Each row, then the grade of its hidden value
-230 -229 -261 -1 -115 264 107 -177 -100 90 128 219 57 -17 237 -34 -156 110 -26 -199 263 -183 85 -199 -240 160 -26 2 -233 303 105 -56 65 150 118 -75 -398 -121 -12 -102 84 -43 126 : <8>
-144 -159 188 114 242 339 46 341 -386 103 266 -203 -188 -132 -35 32 -63 228 20 50 -155 91 473 130 -303 -69 139 -98 -280 -361 19 23 182 74 23 191 -19 54 -174 232 -36 -244 204 : <14>
23 -150 -230 324 247 -202 130 -317 -210 300 224 383 -420 50 204 -362 -93 225 -77 -206 51 -283 -287 -187 -184 409 -39 -272 -28 605 437 -222 -141 185 -84 25 -119 105 -255 113 251 -404 323 : <13>
8 8 -408 123 97 -275 116 85 -193 281 -53 461 -133 -49 -24 -191 -46 194 -74 -83 327 -92 22 -160 -17 353 -178 -105 156 315 561 30 -41 173 111 59 95 263 -202 -156 33 -176 -25 : <8>
31 140 -29 -108 225 -45 -241 69 -34 -11 -172 -15 -47 -21 -266 125 53 -17 47 116 171 205 209 -35 257 189 -109 -119 243 -169 96 60 -74 109 -46 -207 376 242 -179 -10 -132 3 -100 : <11>
31 62 -13 -202 -242 203 -36 -74 115 -298 -112 25 280 -34 -45 -180 133 -6 -7 -286 -35 254 -13 16 -143 -140 26 188 149 81 -102 -59 88 -28 100 23 94 26 49 -343 -339 353 -75 : <13>
133 -219 -63 219 214 33 -227 -280 -286 47 418 -58 -241 -46 20 -58 -273 409 -212 -79 -86 -199 -232 -74 29 176 52 -326 -426 67 -160 0 -258 145 -302 49 -73 223 -177 81 243 -125 345 : <14>
-74 -193 72 123 204 167 -82 -115 71 107 -84 89 -221 260 50 -312 -4 111 26 18 -97 109 -51 141 -243 101 -70 -115 -248 15 189 -178 53 83 -18 237 70 48 -565 -23 -244 -93 158 : <4>
-141 175 -181 -273 -373 178 116 -25 218 -250 -86 259 278 -103 -121 -399 -6 119 -85 -602 93 177 38 124 -437 -87 -200 339 93 207 62 66 187 -191 131 101 -281 -6 7 -276 -327 573 -195 : <11>
-216 -178 146 -50 190 120 -119 -149 197 68 -130 46 -3 191 125 -232 -129 -61 128 -11 110 162 -164 84 -282 43 -203 160 -176 -212 30 69 -23 2 -39 164 -269 -423 -342 167 -60 157 57 : <12>
-254 -254 -269 141 57 -130 191 -39 -70 236 -67 308 -123 226 313 -455 -209 197 19 -182 207 -59 -139 25 -445 253 -203 111 -345 278 409 -168 135 62 85 420 -244 -152 -529 -171 -176 -90 197 : <9>
-148 -68 -21 -10 116 78 51 -287 125 24 -166 178 -84 241 180 -425 -19 -66 102 -242 133 196 -158 4 -252 273 -124 121 -87 206 126 -251 63 31 100 128 -39 -160 -432 -59 -289 88 133 : <4>
182 -252 115 175 259 71 -449 -337 -106 -18 309 -190 -205 51 -77 162 -162 278 -169 177 -234 -155 -286 -71 224 42 63 -419 -217 -65 -204 17 -364 202 -469 -168 107 190 -120 146 229 -165 276 : <12>
-210 -63 -6 -110 111 115 -117 -262 221 -58 -178 45 -25 204 137 -242 -73 -59 138 -160 149 104 -86 68 -246 134 -164 92 -215 77 -3 -93 54 -38 8 76 -198 -237 -423 -38 -154 156 74 : <9>
93 -191 -13 209 253 -71 -273 -342 15 153 220 152 -276 34 -3 26 -85 185 -102 99 -114 -309 -328 -126 44 102 -58 -381 12 235 187 75 -338 179 -363 -205 -131 41 -85 242 425 -271 168 : <12>
-75 -115 -21 70 184 148 -138 -363 77 80 274 201 -102 -88 99 -91 -193 129 -55 -210 96 -221 -225 -81 -219 128 -105 -91 -232 104 0 265 -236 5 -148 -96 -560 -249 -48 344 459 55 95 : <12>
-282 -223 -7 206 160 366 316 124 -129 401 116 366 -352 30 100 -388 -15 164 31 -125 14 -77 298 78 -627 107 -68 -85 -180 149 520 -103 255 113 232 237 -377 -65 -333 256 32 -302 148 : <4>
-10 171 -173 -9 2 -341 -59 92 174 -150 -109 257 199 -98 82 204 247 -86 81 -59 -53 -146 -20 -73 -55 -67 -23 58 484 337 517 284 -106 -79 -115 -219 50 -108 85 -73 128 -142 -253 : <12>
207 -69 -162 -51 -7 171 -361 -191 -9 -77 -10 80 150 -29 -188 238 -3 116 -155 139 162 36 -28 -196 419 115 2 -240 7 -52 -100 140 -257 243 -59 -258 282 359 1 -260 -12 117 -85 : <4>
-61 -193 -173 163 24 23 -71 95 22 72 -11 179 -101 136 52 -72 22 276 -71 59 -148 -173 68 123 -250 -50 -39 -193 -227 205 418 -7 72 62 -81 206 30 211 -428 -229 -118 -224 39 : <8>
121 -179 -97 236 185 108 -262 -320 -19 104 315 153 -349 -7 -58 -71 -101 378 -194 -34 -182 -381 -184 0 -94 62 -6 -491 -306 305 128 50 -224 112 -290 -48 -191 294 -251 99 369 -228 200 : <9>
-38 -200 41 -88 -124 242 32 218 -170 38 -103 -20 162 -22 -35 -58 54 28 35 121 60 239 173 -65 -93 -177 35 86 140 -208 40 -85 143 222 172 121 153 -11 92 -243 -245 45 24 : <8>
-242 -255 120 -30 21 550 -90 265 -264 -56 274 -290 124 -116 -6 352 -156 206 -41 86 -71 50 526 55 -176 -147 139 -18 -407 -457 -198 144 145 92 -33 -17 -140 -28 -14 103 -98 -48 101 : <12>
-196 170 -270 -134 -316 -42 265 236 161 -105 -220 382 163 -62 -1 -216 254 7 55 -350 -10 -10 256 68 -464 -137 -105 202 434 504 603 -42 311 -104 184 11 -72 39 -1 -329 -281 39 -239 : <9>
96 -111 12 113 219 243 -310 -495 117 6 278 111 -260 -26 -18 -114 -105 218 -110 -147 -76 -265 -246 -14 -108 84 -16 -363 -345 203 -105 120 -259 37 -215 -105 -352 70 -207 205 420 -11 170 : <8>
-247 -210 -276 -94 -115 98 28 -453 219 28 -165 311 120 251 331 -372 -207 -15 42 -307 392 -10 -312 -122 -273 278 -234 197 -304 359 60 -149 17 58 121 108 -411 -316 -332 -254 -144 263 102 : <13>
153 -178 -73 209 140 183 -163 -453 11 91 333 278 -188 -51 62 -195 -106 262 -184 -175 -51 -266 -351 -108 -118 124 10 -294 -281 273 28 136 -295 108 -136 -15 -333 70 -103 138 410 -33 169 : <4>
45 -170 -83 -212 -282 177 -146 -120 23 -78 -67 83 339 -87 -51 -16 -63 19 -58 4 215 93 -178 -206 58 -183 -82 112 169 -70 -160 105 -103 201 44 -78 -129 -124 344 -286 30 347 -68 : <14>
-25 -173 -146 174 253 -162 -98 -554 25 232 160 310 -331 106 174 -330 -233 135 -47 -178 167 -273 -508 -181 -120 365 -196 -203 -117 439 174 -73 -288 137 -218 -70 -379 -152 -222 231 400 -125 272 : <11>
-81 191 -61 -295 -322 312 15 16 220 -370 -137 71 313 -101 -115 -153 180 -7 9 -427 -30 223 220 113 -295 -193 -12 232 149 138 -35 13 222 -154 164 -30 -39 60 33 -334 -377 426 -202 : <8>
-24 -10 -290 106 153 -188 164 141 -297 241 -88 302 -109 11 11 -186 -26 115 -17 -55 314 120 132 -153 30 415 -94 -20 138 148 436 -118 37 206 179 90 303 244 -262 -158 -208 -184 51 : <13>
61 -174 -260 291 105 16 13 -243 -178 170 311 322 -260 -12 105 -151 -98 349 -200 -175 -41 -324 -138 -128 -129 263 27 -324 -216 474 311 -56 -146 158 -114 -5 -119 276 -208 -6 205 -288 217 : <4>
-167 183 -36 -271 -295 141 82 180 225 -277 -175 133 356 -102 -112 -75 180 -60 37 -335 -36 226 218 99 -318 -215 -91 337 391 65 191 114 200 -150 92 -73 -44 -97 128 -189 -353 344 -282 : <12>
-2 23 -181 -55 153 -238 -183 -49 -2 125 -243 171 -41 91 -149 107 14 -54 30 181 281 77 -10 -198 326 296 -201 -125 420 90 313 -42 -152 240 -97 -303 355 165 -113 -81 -87 -110 -76 : <12>
-3 -295 -64 -178 -300 163 -73 -18 -168 -54 -22 -48 381 -34 28 -29 -174 80 -78 42 217 201 -163 -219 63 -151 -44 207 52 -215 -250 -14 -48 264 39 59 -23 -151 320 -350 -155 329 60 : <11>
-21 -174 181 39 176 393 -59 -16 -334 -48 211 -265 -40 -46 51 91 -36 70 18 17 -53 204 241 -80 11 86 227 -82 -204 -249 -271 -149 31 182 33 -34 176 50 -56 71 -143 -115 264 : <4>
162 130 -46 -2 -40 94 -245 149 132 -299 102 59 218 -239 -95 312 275 127 -53 -27 -281 -153 178 86 -66 -333 167 -141 77 58 173 442 -85 -119 -91 -98 44 181 70 -146 170 -21 -251 : <8>
41 -135 15 -204 -275 363 -183 129 -2 -138 9 -26 349 -177 -186 125 5 113 -90 62 34 112 116 -41 -26 -370 0 57 59 -290 -168 249 -4 125 47 -18 -89 13 309 -242 -16 323 -149 : <14>
64 13 109 -136 233 92 -319 26 -149 -73 -39 -223 98 -53 -228 204 -95 7 3 150 191 346 118 -82 356 161 -41 -16 59 -512 -268 129 -169 154 -88 -156 361 108 -58 47 -152 170 -6 : <12>
70 71 23 -91 187 52 -203 133 -209 -41 16 -115 56 -114 -275 79 -100 128 -68 18 162 320 175 -21 232 174 -63 -4 42 -429 -139 147 -103 102 -43 -42 337 233 -97 13 -191 176 -28 : <12>
232 309 321 45 404 -133 -75 89 -92 -214 14 -134 -98 -169 -71 -113 345 -131 172 -129 -276 343 44 86 -28 -2 212 17 386 -135 41 72 -74 -115 -4 28 451 15 -89 205 -47 -99 16 : <13>
35 -187 36 -146 -218 311 -9 -85 15 4 -149 137 236 16 -42 -153 82 -80 -3 32 129 258 -84 -181 -3 -123 -20 113 283 -61 -30 -92 2 263 183 -41 62 -84 232 -245 -186 230 -35 : <4>
200 369 371 -91 330 -8 -295 128 138 -346 -24 -207 8 -238 -220 146 395 -155 185 -22 -351 223 166 182 -17 -264 169 -50 396 -246 -24 325 -100 -209 -116 -138 280 -13 12 246 121 5 -179 : <14>
29 -144 34 -167 -180 187 -64 80 -101 -47 -56 -15 255 -104 -81 -57 -13 27 -11 36 117 215 -13 -114 -21 -209 -22 134 186 -219 -119 50 5 181 89 44 12 -91 266 -210 -84 246 -24 : <14>
-260 -224 -12 -31 24 324 31 50 -206 47 171 -64 66 -53 136 67 -199 113 16 -67 145 15 242 -59 -234 45 8 78 -297 -165 -77 38 97 102 45 24 -290 -196 -36 83 -5 -4 145 : <11>
53 120 -86 9 295 -185 -112 67 -92 129 -188 130 -187 3 -164 -9 116 -33 88 120 179 123 142 -87 183 263 -94 -176 338 42 328 -39 -57 158 20 -139 391 234 -228 -1 -52 -204 -35 : <9>
-87 -83 187 -5 161 385 -63 172 -290 -56 301 -235 -6 -218 -53 134 -88 161 -4 -52 -75 108 359 47 -176 -81 144 -22 -244 -389 -217 161 54 30 -9 27 -116 -33 29 233 64 -13 127 : <11>

Next part:
-154 -155 7 73 57 87 140 -243 -167 -28 243 -57 3 66 218 -41 91 281 -42 68 273 -46 142 -117 145 371 112 139 130 0 -64 -312 -42 58 11 62 46 -218 -139 300 107 -248 -67 : JL
149 35 -29 44 38 69 228 -207 -92 21 213 175 -100 -141 -115 168 -79 149 239 -41 -223 50 144 138 16 -195 -22 -165 214 -152 64 225 -79 41 -42 58 -65 -103 181 23 4 116 -13 : GZ
330 238 -81 -44 188 -39 205 76 27 -168 -342 246 -4 -337 -446 43 -79 -222 328 105 -235 -9 143 253 -187 -287 -212 -38 -59 -41 459 345 -16 -70 -250 70 -160 313 -176 301 -72 27 465 : GZ
-127 -269 -214 -59 -201 -82 36 -17 -68 -161 -17 1 132 -75 251 -83 -112 6 290 209 -43 5 -42 130 -6 283 64 -53 4 -5 91 -254 200 244 -85 -264 98 79 -124 431 177 -41 51 : BL
-20 43 8 -11 63 33 90 -238 -93 -74 165 27 31 -183 0 -33 -70 142 305 157 -58 210 191 143 98 106 67 -21 113 32 36 112 -4 143 -97 -251 -36 45 8 155 -76 -126 -69 : GZ
76 -75 -80 29 65 22 120 84 -43 -144 -105 76 -97 16 -85 37 58 34 -46 -45 67 -274 59 -67 22 29 -93 -2 -14 -38 91 -159 -31 -67 -30 239 -57 -111 -183 289 110 -88 234 : LL
28 -578 -62 16 -281 -80 -63 280 -53 -57 4 43 98 99 387 2 -86 13 326 -102 9 5 -197 -16 2 280 -148 51 -151 -113 88 -497 258 426 -56 -101 185 -88 -134 250 184 39 -6 : DS
42 -280 63 42 -107 -21 227 -355 -126 -23 204 175 193 -39 174 -11 -19 210 237 -58 23 270 51 18 39 206 -64 -112 145 -110 130 -170 27 187 -124 -58 53 -102 -27 281 9 4 -50 : PQ
302 -28 -76 24 -98 31 211 -118 -18 -152 41 274 72 -256 -132 54 -134 -3 463 27 -394 106 117 68 -108 -372 -117 -164 64 -173 252 264 32 30 -157 35 -135 -57 75 75 -66 319 156 : GZ
217 -524 2 87 -281 -3 -194 461 67 -194 56 43 66 48 341 0 -105 -25 474 -126 -171 -50 -111 -283 57 -70 -183 183 -285 -135 -1 -363 234 315 -56 4 21 -261 -99 -94 20 271 -3 : LL
-61 -81 -10 67 75 32 -301 491 85 -100 106 -219 -266 23 195 64 -78 -14 185 27 -2 -268 74 -120 235 115 -7 275 -217 88 -249 -190 84 201 85 -151 22 -50 -75 -121 1 -190 -136 : LL
-29 -210 -165 93 -111 -203 33 105 195 -157 63 1 206 -107 413 89 -178 -173 300 206 -100 -116 -38 -110 21 207 11 220 -72 -88 82 -339 162 62 -136 -90 96 260 -187 301 161 155 139 : BL
176 157 -189 -91 48 205 49 132 -145 -369 -302 78 -143 -217 -406 -230 44 -3 217 202 -153 -227 238 16 -99 -319 -39 -56 -121 90 227 263 27 -96 -76 75 -267 -210 -204 254 -73 -71 336 : DJ
-220 -158 199 229 225 -174 -91 133 213 -19 141 -138 -51 166 478 31 87 0 -379 -194 487 -345 44 -411 310 632 -197 290 -216 167 -146 -701 -59 13 20 128 156 92 -422 297 6 -537 -84 : DJ
-72 -28 -83 -25 -52 25 -49 -58 -35 -145 217 -76 -22 -126 106 10 -127 118 386 216 -169 101 157 77 173 67 159 21 82 13 -152 64 67 149 -9 -337 -37 -13 91 25 -20 3 -147 : BL
98 -264 15 93 -12 -6 99 93 -22 -71 28 96 -51 114 98 91 58 88 -37 -194 103 -211 -11 -180 71 96 -157 22 -25 -107 31 -327 -12 23 -13 279 10 -204 -144 194 112 -21 117 : LL
253 -7 67 15 121 122 344 -267 -209 43 69 243 -46 -73 -303 126 52 213 195 -109 -51 166 167 158 -52 -126 -100 -95 225 -186 229 198 -128 5 -104 206 -86 -146 55 161 -9 38 150 : PQ
126 -329 -154 -24 -157 107 128 25 -198 -117 60 97 -26 91 -20 93 16 212 218 -23 -69 -69 -33 3 20 -68 66 -48 144 -213 -13 -152 43 93 -14 184 -47 -365 53 116 234 234 137 : LL
129 67 10 49 62 60 -9 163 34 -131 34 41 -181 -131 -75 24 -57 -13 228 -13 -179 -140 191 -49 55 -143 -138 29 -100 9 42 125 14 23 11 -24 -89 -48 -43 33 -126 -72 2 : DS
166 3 -79 -6 -51 47 101 -43 -23 -171 66 117 -13 -179 -106 43 -102 38 398 101 -292 48 160 50 9 -216 -14 -60 60 -94 80 204 32 19 -70 -75 -122 -56 61 61 -53 175 70 : BL
212 -110 -225 -65 -156 148 14 225 -116 -290 -148 73 -6 -196 -116 -124 -85 -34 526 234 -300 -74 99 30 -143 -290 6 74 -114 -78 216 131 175 107 -95 -33 -141 -177 -88 147 32 213 239 : JL
-92 -156 -67 52 93 -56 259 -186 -113 162 196 41 -65 100 116 270 -5 176 -50 -48 157 -61 -15 176 79 335 63 -7 284 -168 -14 -242 -75 81 -9 118 149 44 37 308 290 -97 27 : PQ
57 -192 35 25 3 87 86 -31 -145 -27 159 47 -128 102 -21 105 53 246 74 -140 46 -31 73 -22 148 71 -23 -42 121 -99 -98 -122 -46 90 45 104 -23 -282 45 58 69 -45 -43 : JL
-68 -485 119 84 -105 -80 -204 221 38 -134 117 -88 96 172 442 -56 16 110 118 -136 246 -1 -83 -282 260 430 -104 195 -206 44 -158 -623 128 302 -38 -94 108 -157 -237 104 36 -164 -114 : DJ
-129 88 -81 95 100 118 -45 61 5 -162 179 -120 -257 -23 101 -34 16 124 -84 75 30 -393 226 -220 190 27 67 61 -31 107 -201 -76 -59 -84 111 61 -84 -244 -79 69 -7 -217 -91 : DJ
79 9 2 -42 -103 228 -118 -15 -128 -316 161 -9 -143 -141 -119 -196 -25 233 385 88 -257 55 291 -113 176 -262 41 -121 -42 91 -157 254 41 91 54 -227 -237 -428 88 -143 -247 -8 -186 : LL
41 342 -126 -100 185 94 125 -186 -103 -208 -60 18 -60 -315 -360 -62 -59 38 332 358 -172 91 319 264 15 -117 141 -19 126 80 126 425 -48 -71 -120 -229 -193 146 -25 216 -96 -116 163 : PQ
101 -325 -77 -132 -162 205 184 -189 -433 45 110 135 -30 7 -151 -1 -3 365 443 -8 -81 344 10 375 -47 16 80 -204 255 -182 111 91 72 400 -54 -133 21 -338 199 143 140 66 -44 : PQ
-69 -202 -71 109 -63 -26 53 147 -6 162 242 29 -250 37 291 199 -131 48 75 -173 -98 -237 -31 90 36 129 -133 -106 23 -102 -33 -174 63 272 105 -20 194 -43 108 113 143 -101 -209 : PQ
-314 -88 -178 120 -27 -89 -356 454 231 -211 136 -340 -91 -82 613 -94 -175 -174 166 317 33 -426 57 -258 202 358 108 404 -334 210 -226 -439 223 187 54 -324 120 152 -272 141 71 -261 -156 : LL
293 205 98 50 128 98 -157 357 99 -112 22 51 -221 -336 -180 8 -182 -135 586 23 -409 52 256 60 11 -398 -227 116 -255 47 130 441 60 189 -74 -233 -142 89 33 -250 -342 -16 -60 : GZ
29 -154 50 -2 -87 158 -335 283 -30 -321 104 -151 -58 -84 130 -239 -45 120 455 126 -90 54 180 -229 230 -30 24 192 -267 154 -185 -56 145 255 -8 -317 -135 -305 -99 -171 -216 -90 -176 : DJ
-6 -342 0 23 -216 -18 -117 89 2 -275 44 10 129 -27 298 -198 -40 60 280 14 -16 18 26 -218 117 165 -96 11 -193 61 -3 -324 181 224 -58 -179 -8 -180 -197 189 -61 -51 -58 : LL
-20 18 -49 -58 87 -23 81 -164 -61 -196 17 -20 80 -80 -91 12 3 109 200 217 48 107 156 75 154 179 142 77 133 13 -30 -25 -24 -36 -101 -133 -93 75 -98 245 39 -75 134 : DS
-42 45 -145 13 -52 -65 168 -328 21 -191 148 84 172 -259 117 -31 -141 26 305 277 -185 92 157 64 36 34 113 -87 137 -10 84 68 37 2 -144 -203 -55 126 -23 279 3 72 45 : GZ
-50 324 -129 93 316 -92 92 78 187 -66 61 -96 -168 -149 -31 253 -89 -138 5 239 -38 -346 211 14 118 67 100 266 74 -3 -52 54 -110 -251 -20 62 -43 346 -101 177 96 -104 182 : BL
209 592 28 158 447 -76 180 2 311 -130 4 86 -165 -346 -291 236 -97 -245 75 139 -231 -278 388 -83 50 -298 -125 198 -9 11 137 408 -216 -442 -107 178 -214 409 -118 56 -206 -33 273 : PQ
170 -41 75 63 31 88 135 -73 -88 33 173 154 -102 -130 -50 70 -64 124 301 -108 -167 105 147 82 2 -125 -148 -78 49 -93 129 156 -20 170 -48 -12 -25 -114 86 14 -104 -7 -77 : GZ
193 281 -39 -66 236 61 205 -128 -74 -147 -76 112 -136 -155 -505 151 16 72 172 101 -142 8 258 195 65 -207 31 -59 203 -62 68 376 -159 -211 -76 70 -222 59 37 115 -41 9 261 : BL
38 -396 -52 -9 -65 -19 209 -26 -205 100 13 117 32 123 98 129 19 153 130 -113 147 58 -120 186 -42 306 -67 -8 131 -191 166 -330 62 270 -74 100 162 -64 -64 372 273 -44 116 : BL
-19 -297 -57 140 -237 -132 168 -191 104 -87 277 155 137 -30 433 70 -124 43 137 -82 -153 -84 4 -194 54 114 -116 -156 55 -133 20 -289 84 62 -19 10 88 -71 -8 249 61 151 -105 : BL
